Each row has a hidden stage along a path, written after it and counted from one end. A new block has a new path.
[ 178 -296  548 -264  525  -63  -19  295  -24 -478  294  -66 -357  228
   64  124  186 -125  -17  122  168 -383 -189 -247  210  -54  126  335
  210  238 -119   28 -189  101  -89 -266  259 -614 -380   27  -86   32]	13
[  -8 -142  129  233  -47  -72   45  -22  -29   -1 -244   -6  -52  169
   26 -129  -85  -20  -56  -22  -44 -103  172  198 -177  -58  -20 -183
  102 -205   30   77  171  -48   67 -127  -73 -100   46  -69  -52 -132]	14
[ -22  -31 -209 -181 -223  -54  -96  -39  465  -31 -258   78  205 -134
  138 -355  278   16  466  381  -26 -361  394 -154   46  154 -284 -251
   70 -164 -183 -209  211   60  -27 -269 -343  -94  -36 -272  181  165]	24
[  74 -120  112  250  -94  -50   94   51  -22  -19 -377   59 -176   75
   87   23  -43 -101 -112    7   75  -36  273  132   10   24    6 -219
  171 -281   33 -170   53 -134   66 -148 -101   -9  -95  -96   18  -76]	23
[ -75 -202   72  124 -228   50  100  -44  -91  -48 -225   94  -44   62
  -55    7 -357   81  -48 -179   69  117 -122   38 -347  -85  -24 -175
  114 -156  -43  171   56  -71  131   65   92   88  -29   48   76  -38]	6
[ -70   -6   53  195 -511  282  122  126 -126  169 -141  119 -134   61
 -300 -122 -375 -142 -159 -540  245  349  -28   57  139   30   41  -44
  208   41 -167  -80 -193  -30  225  114  129  502  180  236  -79 -299]	2
[  12 -131  174  233  -12  -80   31   74 -127    2 -242  -68  -82  217
   82 -137  -86 -107  -54 -123   -9  -65  266  270    3  -43    1 -132
   72 -168   34   59  172 -136   56 -148  -63 -137  126  -25 -207 -233]	18
[ 107 -149  146  217 -132  -38   54   47   14  -66 -383  164 -273   58
   22   -1  -28 -114 -104   19  163    6  281   87   79   78   16 -248
  235 -286   84 -246    7 -141   57 -186  -84   50 -216 -103   83  -64]	24
[  34 -162  156  212   -2 -239   81   27 -104  -28 -288  -80  -48  181
  110  -27 -141    8  -77  -45 -106 -114   72  212 -229  -99   10 -219
   77 -201   73  114  136 -105   20  -92  -94 -223   64  -55  -89 -130]	18
[ -55 -152  187  224 -111  139  -16   16 -170  -70 -235   67 -153  115
  -36 -186 -145  -91  -39 -120  144  102  320  233   19   22  -43 -111
   99 -192   54   31  196 -145  105 -111   59   35   36  -17  -85 -194]	10
[ -14   39  -58 -394 -446   45  -51  202  340   49  110   75  161  -37
 -241 -348  -40  -24  376 -275   99  -41 -280 -336  107   75 -140   32
  114  371 -368   31 -212  241  -13   87  -67  142  146  164    0  -47]	1
[ -89 -100  -64 -329 -256  449  -27  229  317   52  166  118   98  138
 -136 -352   17 -240  376 -369  301 -112   40 -214  324   30  -83  206
  119  279 -568   81  -77  105  151 -121   34  193   74  189 -264 -133]	3
[ -55 -179   41  189  -80 -136  105  -31  -10   15 -241  -44  -34  109
   73 -182 -123  -19  -19   41  -67 -194  257  186  -54  -41  -21 -261
  151 -225  -34  -36  142 -140  136 -272  -96  -75   99 -117  -34 -144]	20
[ -29 -179  104   81 -233  121  149   55  -77  -23 -141   99 -101  102
 -109  101 -362    6 -112 -320  140  147 -268  -49 -246  -95   53  -62
  163  -38 -145  138 -122  -12  149  115  152  147  -63  151   20  -62]	5
[ -21 -162  141  148 -203  111  103   28 -153  -53 -212   85 -103   96
  -64  127 -343   23 -128 -266  123  193 -180   19 -290  -84   24  -68
  108 -111  -46  149  -33  -39  109  157  144   98  -59  117   21  -53]	6
[  11  134   52  -82  -45   22 -216   92  100 -115 -169 -133  204  -75
  157 -213  292    9  344  255  -67 -137  320  -31    9  120 -307   72
 -134   -7  -44  -23  284  151 -173   63 -165 -303  152 -138    6   91]	12
[  60  -56  119  379    4   71  100   -8  -40   32 -286   -3 -135  158
   79  156  -12  -95 -246   39   21  -82  192  114  -78  -42   46  -59
  157 -273  -18 -148   35    2  118  -84  -30  -10  -69  -63   12  -59]	22
[-146 -181 -106 -227    1 -278   -5 -165  371 -126   79 -104  262  -54
   53 -413   94  225  359  496 -272 -615   36 -177 -243  -26 -203 -219
  119  -24 -203   47  182  159   60 -384 -155 -344   74 -267  242  133]	15
[ -70 -181   81   73 -306   46  118   30 -129  -37 -221   86  -74   25
  -90  -20 -391   39  -37 -273  112  185 -124   25 -223  -51  -16 -174
  126  -93  -61  122  -20 -107  131   85  106  143   16   92   39  -91]	5
[ -60 -239  115   58 -196   97   57   41 -101  -75 -220  115  -85  111
  -36  -85 -309  -20   34 -263  156  127   11   98 -181  -55  -24 -152
   96 -126  -59  189  100 -149  111   -2   73   61  -30   68  -72 -113]	7
[  72 -128  218  271   79 -112   70   61 -129  -27 -239  -81 -107  238
  111   76  -86  -63 -162  -74  -49  -94   72  192 -161  -98   52  -73
   81 -179   36   80   91  -57   27  -55  -28 -208   18   -9 -135 -136]	19
[  52 -164  221  214   74 -204   73   35 -114  -64 -203  -80 -101  216
   87   14 -118   -6 -129  -34  -86 -132   21  176 -207 -109   43 -140
   97 -162   65  112   88  -56   22  -91  -30 -246   11  -35  -84 -121]	17
[ -77 -108   74  116 -371  201  136   80 -119   52 -143  101 -111   52
 -185  -38 -377  -58 -111 -396  198  236  -96   13  -27  -18   26  -65
  179  -13 -152   16 -125  -60  198   77  146  311   73  170  -19 -181]	4
[ 183 -213  544 -258  519   63  -81  314  -37 -469  295  -70 -332  206
   74  134  258 -159   17  131  207 -316 -112 -259  277  -15   78  437
  153  257 -137    2 -150  147 -117 -194  273 -583 -359   40 -103   50]	12
[ 106 -161  103  234  -51  -86  118   39   47   -8 -396   78 -155  139
  114  112  -50  -81 -117  -15   45  -93  136  100 -147  -43   42 -227
  163 -299    1  -75   38  -96   43 -108 -135  -71 -168  -82   -1  -19]	23
[  60 -170  168  214   18 -215   74    4  -36  -25 -283  -29  -48  210
   83   13 -116   28  -90  -40 -113 -134  -18  174 -348 -124   19 -209
   80 -206   55  172  128  -33   -5  -41 -103 -230  -14  -55  -63  -75]	15
[  -9 -217  162  188  -55   34   43  -26  -73  -77 -256   97 -101  169
   12  -11 -184    6  -62  -95   59   12   29  137 -306  -84   -4 -153
   94 -216   23  182  150  -71   72  -22   32  -62  -96  -11  -22  -62]	10
[  -2 -285  368 -432  268  -25  -53  161  -26 -527  324  -43 -196  -43
   -2  -47   22   69  190  249  159 -277 -194 -368  145   36  -46  234
  174  256 -141    4 -124   78  -24 -228  326 -450 -274  -20  169  133]	8
[  47 -100  145  286  -23 -118  110   22 -114  -21 -301  -58 -126  100
  105   76  -97  -30 -171   34  -36  -73  165  151  -98  -35   20 -160
  134 -250   51  -96   57  -77   64  -97  -49 -109   -6  -77   12  -87]	21
[  30 -165  505 -144  572   -1  -21  108  -87 -481  588 -222 -319   91
  -58   49  220   -3 -170  493   38 -530 -119 -354  386   13   99  488
  312  305 -139 -263 -264  272   92 -431  453 -526 -210  -63  191   31]	16
[  34 -226  217  172  -21 -100   60   20 -106 -110 -289   53 -147  151
   33    4 -179    8  -84  -81   27   -4   22  149 -284  -80    9 -194
  108 -212   83  155  121 -100   16  -38    1 -150 -107  -32  -16  -65]	11
[ -24  -27   26   82 -582   28  134  115  -19  179 -182  141  -71   45
 -319 -136 -415  -32  -81 -538  132  298 -255  -14  -70   -5   26 -193
  208   83 -123   18 -245   17  133  176   15  424  159  224    2 -236]	1
[-149 -223  219 -271  158  143   -2  -37   23 -404  439  -46 -120  -96
 -139 -102  -42  146   69  384  106 -325 -174 -417  123   34  -52  250
  263  218 -238 -129 -163  195  186 -303  416 -197 -166  -52  351  133]	7
[ 110 -104  171  261   35 -120  101   80  -79  -26 -343  -47 -115  173
  161  179  -58  -67 -156  -43  -26  -72   72  139 -184  -78   43 -118
   86 -237   27    9   56  -63   -2  -10  -87 -189  -67  -40  -76  -47]	21
[ -10 -127   73   11 -455  -18  161  152 -103   42 -251  100  -95   12
 -155  -12 -443  -12  -43 -489  145  280 -247  -11 -142  -33   23 -207
  154   12  -97   87 -173  -97   87  180   42  234   61  188  -18 -152]	3
[-173  -76 -122  126 -479  346   90  -12   51  180 -143  131   61   67
 -192 -254 -305  -82   42 -372  176  155  101   58   -3   -5  -57 -109
  150  -57 -279   38   18  -29  271  -11   41  443  189  128  -69 -209]	4
[  30 -165  183  212    0 -122   46   45  -75  -13 -256  -16  -91  222
   54 -102  -97  -62  -63 -106  -29  -88  149  233 -141  -78   13 -175
   91 -182   46  118  155  -96   29 -120  -79 -161   40  -36 -150 -176]	15
[ -53  -94   24   85 -454   79  149   85  -77   85 -225  101  -55   19
 -176  -28 -417   -9  -70 -435  139  256 -189    4 -147  -32   10 -169
  159  -20 -134   62 -138  -57  144  154   61  305   91  171    7 -151]	3
[  16  -92   78   41 -441  -60  191  103  -40   66 -161  101 -101   27
 -234   79 -442   48 -144 -432   84  224 -460 -118 -252  -70   70 -163
  217   61 -117   65 -299   47  101  219   81  253   16  208  100  -94]	2
[-191 -281  -93 -435 -140  210  -25   35  335 -140  198   95  150   24
  -53 -467  -39  -14  493    3  160 -334   55 -244  108   11 -153    0
  141  160 -462  135   79   28  169 -337   50  -32   -3   -9  -37   -2]	6
[   8 -235  192  144  -53  -27   61  -20 -114 -133 -255   83 -113  132
   15   64 -245   60  -71  -95   53   51  -94   84 -386 -101    1 -157
   87 -198   55  207  107  -68   42   41   66  -99 -134    5   41  -12]	9
[  99   75  196 -131  164   20 -108  129  102 -301   49 -126  -86 -155
  128   63  368  -19  107  511   50 -299  201 -326  310  175 -146  233
  120   60  -87 -417  -80  210  -86 -155   48 -342 -160 -176  261  204]	23

Each row has a hidden stage along a path, written after it and counted from one end. A new block has a new path.
[ 107  240  -46 -198 -124  105   41  262   75 -241  -29  -65  154  -71
  -83  176  -87  -75  -62  120 -114  275  301   84    9   82  309   15
   -5 -194  138 -112  -91  322   50 -334  192  -66   39  -32 -109 -210]	6
[-118  226 -139 -206  -15  128   45  235  172 -108  -77  -79  218  -92
 -119  179  -91 -103   58  112  -16  318  331  289  120   30  253   81
  -63 -147   95  -60   80  313  -62 -205  232   39   -2  -83    0 -198]	19
[ -20  160   95 -105   25  101  124  -75  111   93  114   73  166  -77
  -33    0  142 -173  194  -47    6  111  -65  240  -63    8  -65 -157
  -68   17   37    5  102  -33  -15   19   34   74  -26  -76  -15  -27]	14
[ -77 -196 -104   81 -105 -206  282  -65 -110  103   36  171  221  -51
  -39  -51   77 -165  213  -50   55  -99 -228  -42  -60  -51  -30 -185
   19   21  -34  264 -176   -8  -70   43 -215 -110  -67  -45  -29  -60]	19
[ 184  328  218 -107  149  224  113 -193  204   79  131  -59   -1   77
   56  -23   54    3  173  -89  128  262   91  422 -117  -22 -167  142
   55  259  122  -24  385 -115  142  106  -26   43  -81 -113  -27   63]	12
[ 112  289  114 -166  112  193   65    2  206   20  113  -26  101  -42
   27   64   31  -76  189  -40   81  251  122  359  -64  -21  -48    1
  -47   76  136  -18  231  -22   45   10   80   63   -6 -120  -34  -29]	11
[ 398  200  294 -108  -95    1   98  -13  -49  -81   87  -14  -37  136
   49   -5   -7  161 -226  -51   35  261   70 -182 -176  -56   88   -4
   22   18   93 -143 -112    2  129 -267  -24 -229   66   41  -92  -65]	4
[ 368  379  249 -125  159  203  111 -135  191    1  128 -117  -71  154
  131    8  -47  139   93  -83  193  352  203  337 -175  -75 -111  262
   96  317  213  -15  342 -103  209   42  -70  -79  -54 -120  -72   43]	9
[-104  106    4 -109  -55   69  119  -16  119   -5   26   67  216 -122
  -94   51   90 -203  152   -5  -51  114   51  216   34   70   84 -156
    5 -123   -5  -46   55   95  -52 -112  110   81    2  -79  -31  -44]	16
[-251  190   24   63  -96  149  120 -130 -122  155  165   88   90 -100
 -172  -78  250 -199  113  -66 -225  -81 -318  224   72  -51 -211 -178
  -69   10  -46   21  107 -157  -85  155  113   42 -244  -33  145  -79]	13
[-125 -154  -63   88 -127 -154  309 -184 -122  160   87  214  245  -70
  -79 -110  201 -289  281  -44  -47 -178 -363   28 -122   34 -108 -262
   14   59  -58  259 -155  -35  -18  102 -241  -29 -125  -28  -40  -27]	16
[ -64  147   25  -31  -11  112   37  111   -3  -43  143   55  119 -150
  -88   52  100 -150   52  -13  -82   44  -44  135   58  -67   -3 -164
 -116 -130   45  -54   50  -43 -103  -14  170   -1  -51  -32   39 -135]	9
[-355   99 -107  129 -204   30  128   -3 -262  111   81   75   89  -92
 -222  -40  163 -102  -51  -40 -253  -87 -289   15  199 -148  -82 -139
  -76 -109  -80   35  -69  -82 -202   49  168  -94 -263   -7  219 -187]	19
[ 176 -231   74   96 -277 -288  250  -44 -303   -1   64  211  123   32
  -48 -106  111  -79  -87  -42  -62 -150 -340 -424 -193    2   31 -289
   17  -68  -77  138 -446    4   46 -171 -264 -259    4  116 -107  -92]	3
[ 429  237  310  -68  -25   33  127  -79  -22  -63  129  -28  -80  157
   91  -25  -10  187 -159  -81   88  252   72  -95 -190  -95   10   70
   65  121  135 -102   -5  -80  148 -158  -70 -238   19   -2  -87  -22]	6
[-215   27    2  227 -480  -70  144  -56 -574   60   86  132   -7    9
 -302 -154  247  -65 -336  -27 -490 -254 -544 -368   99  -66  -86 -248
  -19 -155 -184  -17 -375  -75  -67 -108   76 -258 -312  174  180 -214]	3
[  57   46   18  -42    8   10  112   83   25  -34  122   91  158 -115
  -12   41   64 -152  142  -16   25   41  -44   85  -57  -44    8 -173
  -77  -58   74   59  -29  -18  -39  -17   -2  -37    7  -44  -56  -99]	9
[-143 -141  -97   87  -96 -104  290 -160  -93  166  102  204  245 -102
  -78  -95  201 -334  366  -42  -51 -204 -374  137 -113   47 -170 -257
    3   91  -41  307  -83  -51    1  171 -238   19 -146  -50  -44  -25]	13
[-354    0 -127  159 -221  -18  128  -10 -237   93   49  106  100 -122
 -188  -25  132  -94    6  -88 -209 -131 -277   16  247 -152  -89 -192
    6 -159 -130   66  -63 -120 -235   38  156  -84 -202  -50  202 -112]	20
[  89  174  -33 -223 -222   48   26  258   -6 -195 -115  -64  160   12
 -166  128  -85  -62 -199  162 -156  282  242  -20  -15  157  333   30
  -38 -205   30 -127 -183  430  108 -435  152  -73   37   88  -95 -241]	2
[  -1  -80   51    3 -366  -71   81  -40 -109  -75  -98  109  111  -34
 -141    5   46  -72 -104  -83 -178  -12  -69 -100  104  132  101 -247
  215 -265 -235  -79 -154   81   22 -341   91  -46   64   20  -53   47]	1
[-141 -255 -228   67  -70 -208  182  145 -114  151  -64   96  173  -40
  -19   28  -79  -18  228  -68  178  -46 -193   33   82 -174 -120  -81
  -90    5  -61  402 -131   24 -135  105 -168  -84  -30  -83   75  -97]	23
[ -71   16 -103  -97   46   43    8  222  185 -102  -90  -38  137 -105
  -40  168 -167    3   85  -25  169  230  311  262  220  -74  139   53
   16 -177   -4  -11  185  131 -139 -123  188   27  102 -120   24  -60]	21
[ 233  -73  188    0 -253 -161  153  -54 -178  -21   45  142   63   53
  -13  -55   76   25 -141  -93  -42   13 -176 -319 -129   -5   48 -253
   60 -109  -79  -16 -301  -27   53 -265 -103 -204   81   64  -90  -20]	3
[-159  193  -65 -153  -74  186   80    2  213  -35  -14   26  235 -170
 -109  105   67 -263  266    4 -113  141  135  432   98  150   72 -122
   83 -134   -7  -36  174  148  -13 -109  198  189   -9 -153  -46    2]	14
[-295   74    1  105 -141   99  132 -164 -115  114  132  137  123 -147
 -195  -81  259 -259  122  -78 -237 -152 -315  193  117   -1 -167 -247
    5  -82 -122   -5   88 -143 -113  107  112   65 -202  -31  114  -23]	14
[-103  -56  -70   18  -49  -97  148   80  -63   71   41   93  163  -74
  -47   23   26  -61   94  -51   65   27 -101   -2   54 -147   -3 -139
  -91  -68   -7  133  -92  -21 -157   -4   -3  -92  -28  -54   62 -120]	20
[ 135   86   50 -133 -265  -18   63  140  -52 -168  -57   24  129  -19
 -101   83  -24  -35 -168   42 -141  168  112 -129  -10  100  251 -126
   51 -237  -21 -120 -224  241   56 -407  112 -107   79   38 -103 -120]	3
[-170   92    0  -20  -48   69  135  -48  -19  123  134  126  189 -137
 -108  -26  199 -254  206  -35 -108  -39 -231  192   -8   -9 -115 -248
 -115  -34  -12   72   15  -63  -81   81   47   69 -112  -50   47  -81]	13
[ 325   90  269  -50 -214  -48  114  -95  -79  -64   39   51  -16  100
   25  -24   27  126 -174 -117  -27  150  -15 -200 -101   -9   58 -127
  150  -62  -33 -122 -147  -41  103 -298  -23 -193   87    7  -97   38]	3
[  -8 -196  -41   67  122 -114  106  103   41  -28   10   65  103  -46
  -23   23  -87  -29   63  -43  263   38   72   79   81 -130   13   21
  -42  -47  -28   88  137  -16 -125   56  -73  -82   41   -5    8  -63]	21
[-303  -37  -39  205 -476  -93  126  -44 -570  147   47  154   42    8
 -341 -167  262 -105 -303  -19 -461 -270 -600 -319  112  -46 -130 -271
  -78 -148 -258   42 -357  -59  -80  -80   57 -193 -313  206  215 -222]	1
[   3   87   -6 -105   22  -14   86  137   72   31   21   17  144  -44
    7   91  -47   21   74  -38  140  216   94   90   41 -147   63  -49
 -103  -62   65   52   -7   35 -121  -78   76  -63   46  -90   36 -117]	20
[ -67 -134  -91    9   33  -68   63  152   82  -16  -50   41  125  -87
   -7   94 -124   12  121  -89  215   92  112  148  182 -137   11  -38
    1 -131  -54  100  112    3 -163  -19   52  -25   88 -102   38  -22]	22
[ 171 -119  175  129  -39  -49   62    9  -95 -255   89   84  -21  -31
 -113  -48   25  -63 -276   -4   -9  -50   58 -162   19   29  131  -54
   82 -191  -77 -251   66  -13    3 -162   12 -165   35  164  -91  -52]	5
[-138  -55  -52   69  -89  -94  161   15 -117   96   60  110  139  -69
  -63   -9   69  -56   80  -81   12  -26 -178  -19   75 -155  -50 -165
  -50  -64  -38  127  -91  -83 -165   22    0 -108  -73  -53   86  -93]	20
[-119  184  -27 -156  -72  124  100   10  158  -27  -10   20  222 -119
 -106   87   61 -202  162   17  -83  178  134  294   58  105  120  -98
   29 -125   18  -60   87  164  -28 -150  169  105  -11 -106  -34  -51]	16
[ 121  276  190 -126   86  187  116 -174  213   75  107   -8   63   14
   40    0   79  -56  207 -100   89  227   72  385  -85   10 -119   12
   62  149   78  -32  298  -87   87   38   16   76  -26 -131  -43   78]	13
[  82   76  151  -30   32    1  160 -126   72   59   87   59   87   11
   13  -27   62  -22   74  -93  116  136    5  101  -51  -66  -27  -56
   30   48   19  -22  104  -84  -24  -22  -35  -55    3  -60  -16   15]	18
[ 140   92   75 -121 -245  -27   64  148  -96 -139  -18   33  114  -11
 -100   60    4  -23 -196   45 -141  158   56 -183  -38   60  225 -145
  -19 -219   -5 -123 -262  204   38 -375  103 -137   65   66  -83 -159]	3
[  -8  -84   21  -10 -347  -53   76  -37  -73  -85 -132   85  116  -17
 -154   12   12  -80  -87  -59 -156   10  -11  -30  114  169  117 -178
  239 -243 -234  -69  -92  130   56 -335   78  -24   55   26  -62   51]	1
[-126  206 -126 -181  -34  106   64  197  138  -81  -54  -52  213  -95
 -117  156  -57 -112   63   94  -30  277  259  255  103   25  223   42
  -62 -139   78  -45   50  275  -67 -185  207   30  -16  -73    8 -190]	19

Each row has a hidden stage along a path, written after it and counted from one end. A new block has a new path.
[  -7  263  -90  -52  -45   47   33  -10    5   45 -218 -100  -94  179
  218 -148  163   75   35   84  285 -233   46  135 -127   60  -47   40
  -25  156  -40   -1  144  115 -225   63 -202  -62  -96  149   23  193]	9
[ 132  159  -90  306   12  -83  149    1   15 -112  -91 -127  -28  222
  106 -127  206  -71   97  150  354 -181  168  132  -31   37   66 -159
  -27   67  -42   19 -113    3 -282 -116 -113  -67 -198  -13    8  144]	13
[-251  159    8 -321 -159  356 -138 -158  -94  184 -288 -171 -382   18
 -188 -306  193  -63  123   75   33 -326 -115  327 -220  225   25 -139
 -285  -40 -114   -9 -166  137  373   78 -268   -2  -46  -60  235  108]	1
[ 187 -108   86  298  105  -79  197  111  -15 -104   93  131  220  164
   22   85   18  -88  -44  165  -27  422  -13    2  122 -133 -141 -117
  -40   -3  109  -18   69 -213 -216 -111   59 -345   27  -87 -103 -108]	18
[ 198  -17  170  -70  115   39   52  217  -66  -96  111  258  186   16
   -2  101  -49  111  -67   81  -27  366 -210  -38   97 -209 -171   51
  -35   43  139 -158  178  -30   17   47   66 -372  141  -72   12   27]	8
[ 309  -30  245 -121   71 -107   94  366 -191 -142  226  109  136   41
   34  113 -167   -4  -16   77    4  266 -173   33  160 -196 -117  160
  108   -1   70   20   34   59   60   67  145 -163  186  -52  -51   68]	8
[ 114 -129   72  171  112    1  145   32  -97   36   93  243  175   27
  127  -13   93  111 -130  186  -42  331 -192  -70  134 -247 -152  -25
   -8   35  125  -86   90 -175 -116  -39   32 -281   43  -82  -69  -31]	11
[ 316  141   10  199   93 -198  102  284  -14 -173  275  -30  148  180
   97  199 -185  -38  -28  205 -152  210   64 -114   41  166   69  116
  244   81 -213  144  -75 -122 -168   65   76   -6   52 -147 -125   28]	19
[ 351  124  -81  213  121 -161  116  250    7 -219  289  113  188   58
   70  142  -38  118  -67  197 -135  144   57 -228   38   29  174   88
  203  144 -228  -39 -154  -81 -146    6   52  -44  -14 -249  -99   74]	12
[-138   77    4 -188  -89  304  -93  -34  -13   65  -99  -46 -225 -134
 -368 -110  152   53  116   57 -172 -173  -43   85 -146  187  230  -82
 -187   -8 -206 -220 -308  100  484   50 -127   10  -16 -325  228   72]	0
[ 356   72  151 -170   63 -153   66  429 -186 -171  309   62  113   40
   98  143 -223   47  -62  110 -124  167 -129  -55  106  -69    4  276
  221   68 -108   74  -40   80   45  142  111    6  188  -90  -84  110]	8
[  -1  242 -151  239  -53  -46  123  -57   97  -17 -249 -223  -52  312
  164 -103  184 -118  101  122  290 -158  251  170 -134  182   -9 -104
  -42  119  -85   94   73  -16 -398  -61 -198  -74 -182  118  -48   80]	18
[ 385  124 -136  325  103 -205  166  244   31 -282  276   43  192  170
   79  121  -15   -1  -49  221 -117  150  168 -172   11   78  175   -6
  153  136 -255   43 -181 -123 -275  -62   13  -71  -67 -228 -138   29]	15
[  20  164   38   -3   31   27   49  102  -79 -103 -114  -44  -88    9
   -7  -33  135  160   18    5  209 -235   57   34    6  -18  140  107
   -7   97  -15 -274  -85  129   13   68  -98   98  -85  -66  157  249]	7
[ 124  168  -44  254   47  -47  114   27   -3 -119  -68  -75  -26  153
   77  -89  178   18   71  129  337 -183  108   75  -10   13   81  -93
   -4   72  -24  -73  -98   33 -198  -61  -91  -47 -163  -48   69  190]	11
[ 136  -35  166 -306 -112  149  -61  209 -129   56  187  -47 -111   10
 -228  -58 -130 -189  136  154 -246  132 -203  195  -44  106    6  -41
  -59  -90 -179  211 -219  110  451   70   48 -158  206 -228   30  -51]	0
[ -59  270 -134 -120  -95   46   52   -8   80   68 -291 -110  -57  121
  168 -107  185   82   82   13  277 -212  118  110 -162   49  -34   79
  -22  196  -55  -42  201  158 -228   49 -207  -82  -88  152  -23  154]	9
[ -78  263   37  207   91   37  -14   21  128  -21 -101  -75  -33  -17
 -126  172   27  197   95   41  114  -99   99 -107  -46  256  188   98
  125   82 -102 -293  -54  -30   62  121   -9   91  -76 -186  184  205]	24
[-107  -85  114 -322   51  247  -45   25 -201  129  -26  277   -4 -139
  -42  -37   39  232 -224   71 -369  247 -347  -41   26 -147 -136  129
 -148   29   65 -242  103  -96  266  149  -98 -154  159 -113   75  -17]	5
[-143  164   44 -332  -52  271 -124   45  -81  -38 -153  -29 -226 -158
 -344  -55  105  133   44  -36 -132 -213  -53   84 -129  152  196   41
 -186   19 -150 -333 -225  135  474  123 -163   93  -10 -245  272  159]	3
[-498 -159  -42 -436 -174  289   35 -216 -236  441 -326   24 -210 -333
  -73 -202  278  245 -154  -42 -410 -119 -175   15  -66  -84   51  249
 -118   71  -75 -266  -65   -6  390  129 -230  288   41 -103   10  -50]	3
[ 470   68  -56  279  102 -256  181  318  -49 -272  366   39  216  228
  142  115 -116 -102  -59  261 -139  255   81 -103   67   38   65    1
  187   86 -216  209 -153 -135 -281  -59   70 -112   14 -174 -204  -13]	15
[ 194  -86  159   69  112  -14  111  148 -104  -43  119  226  176   42
   67   39    2   67  -67  136   24  341 -201  -14  138 -242 -171   -3
  -10   12  157  -81  110  -88  -52   -7   77 -324  102  -58  -31    9]	10
[ 229  -21  288 -280   47   -4   30  362 -187 -148  146  124   86  -17
 -104  116 -167    7   -2    3  -41  267 -201   84  121 -186 -130  153
   -8  -29  103  -87   52  106  211  100  107 -200  219  -62   34   66]	6
[ -77 -110   47  -91  107  156   45  -25 -194  162   15  313   66  -85
  173  -51  110  329 -307  151 -301  235 -321 -151   80 -219 -120  164
  -40   96   82 -236  144 -185   21  130  -92 -104   96  -70    6    5]	7
[  47 -120  239 -344 -122  221  -41  141 -120  105   63    6  -89  -37
 -317  -74  -70 -214  171   87 -167  225 -239  267  -16  -10 -108 -108
 -179 -142  -20  116 -122  109  504   21   55 -298  223 -185   60  -99]	0
[  13  223 -256  140 -132  -65  181  -40  174   -9 -295 -196   29  252
  138 -100  254 -127  137   53  259 -113  340  143 -186  104   -4  -96
  -62  192 -129   86  124   50 -436 -129 -215 -151 -188  120 -168   11]	15
[-351   31 -159   82 -130   -9  204 -165  116  291 -393 -152   16 -100
   40   39  253  125   55  -57   -5  -57  251  -62  -79   53   79  203
   96  183  -75 -200  126  -38 -149    3 -123  174 -108   12 -137  -33]	20
[ 138  102  -72  366   29 -117  188   44   24 -174  -57 -106   19  116
  -14  -49  223  -35  106   94  307 -155  234   48   23   -7  168 -125
   -3   69  -56 -127 -209   12 -205 -141  -53   -5 -208 -125   26  137]	13
[ 418  -16  152   88   57 -233  172  356 -144 -182  306   23  175  129
   85   96 -153 -135   49  159   65  248  -57   42  155 -130  -65   57
  178   -7  -24  204  -80   18  -91  -32  165 -148  109  -78 -150   32]	11
[  -8 -123   -9  129  113   52  128  -61 -118  156   39  285  138  -28
  236  -56  155  259 -239  199 -166  261 -231 -165   99 -231 -119   70
   16  103   76 -144  130 -222 -146   31  -48 -164   30  -65  -74  -20]	10
[ -13  206 -226   99 -117  -48  157  -66  110   63 -262 -167   -8  176
  180 -138  249  -48  107   71  258 -170  242  115 -154   65    0  -45
   -9  186 -121   79   89   65 -354  -81 -198  -75 -169  107 -143   57]	13
[ -73   63   -3 -188  -77  267  -98   13  -42   64   13  -16 -191 -124
 -303  -90   93   61   63  108 -282 -116  -80   32 -129  198  236  -39
 -120    8 -260 -147 -324   62  466   79 -101   32   25 -354  182   44]	0
[   7  172   15 -319   18  162  -94  185 -104 -109   32   75 -102 -157
 -213   61  -13  238  -80   11 -311  -91  -81 -100  -84  126  225  202
  -30   95 -221 -316 -189   82  362  186 -104  133   52 -277  171  151]	4
[-174  -82 -275  177 -126  -85  312 -133   62  193 -260  -49  110  -74
  125  -63  361   97  -20   12  -43  -16  277 -106  -34 -120  110  104
   63  212 -118 -141   13  -60 -292 -132 -139   97 -157  -42 -264  -93]	14
[ -39  263  -98  -96  -72   55   40   -3   35   51 -263 -106  -83  140
  177 -120  176   76   64   34  289 -223   83  132 -138   46  -42   61
  -30  171  -35  -44  175  145 -211   57 -200  -67  -90  146   13  177]	9
[-262  -10 -129 -158 -111   48  166  -61   -7  236 -315   16   18 -194
   93  -27  275  287  -58  -97  -44 -100  103 -110  -38 -161   78  306
   52  230  -34 -327  140   85  -59   57 -141  152  -44   11  -99   44]	8
[ 261  145 -103  365  113 -163  146  194   65 -248  166   -5  148  149
   19  156   10   38  -34  166  -85   98  214 -170   17  138  210   19
  130  129 -217  -87 -163 -132 -234  -31    1    3  -92 -235  -57   57]	18
[ 347  -98  101  258   69 -176  234  241  -37 -213  173   79  248  186
  -12   97  -30 -201   38  148   50  407   46   60  138 -170 -122 -128
   -8  -18   68   94   -7 -107 -210 -165  111 -360   46  -97 -157  -98]	15
[-428  144 -100  -53 -136   91   87 -175  177  360 -458 -157  -42 -127
   -4   72  199  203  116 -103   67 -109  175  -44 -140  142   46  248
  103  181  -58 -248  235   43  -25  106 -120  129  -57   48  -35   49]	24
[  77  172   20 -120   85   72  -26  196  -89 -156   43   89  -37  -79
  -77   71   29  269  -93   32 -126 -101  -33 -131  -13   39  211  193
   24  125 -138 -337 -127   64  152  153  -71  116    2 -214  156  211]	6
[ 128  126 -102  353    6 -111  191    7   20 -134  -85 -139   -9  191
   74 -100  224  -75   92  131  309 -172  234   98  -13   29  114 -147
  -14   75  -68  -19 -154   -9 -288 -142 -103  -22 -210  -52  -15  121]	14
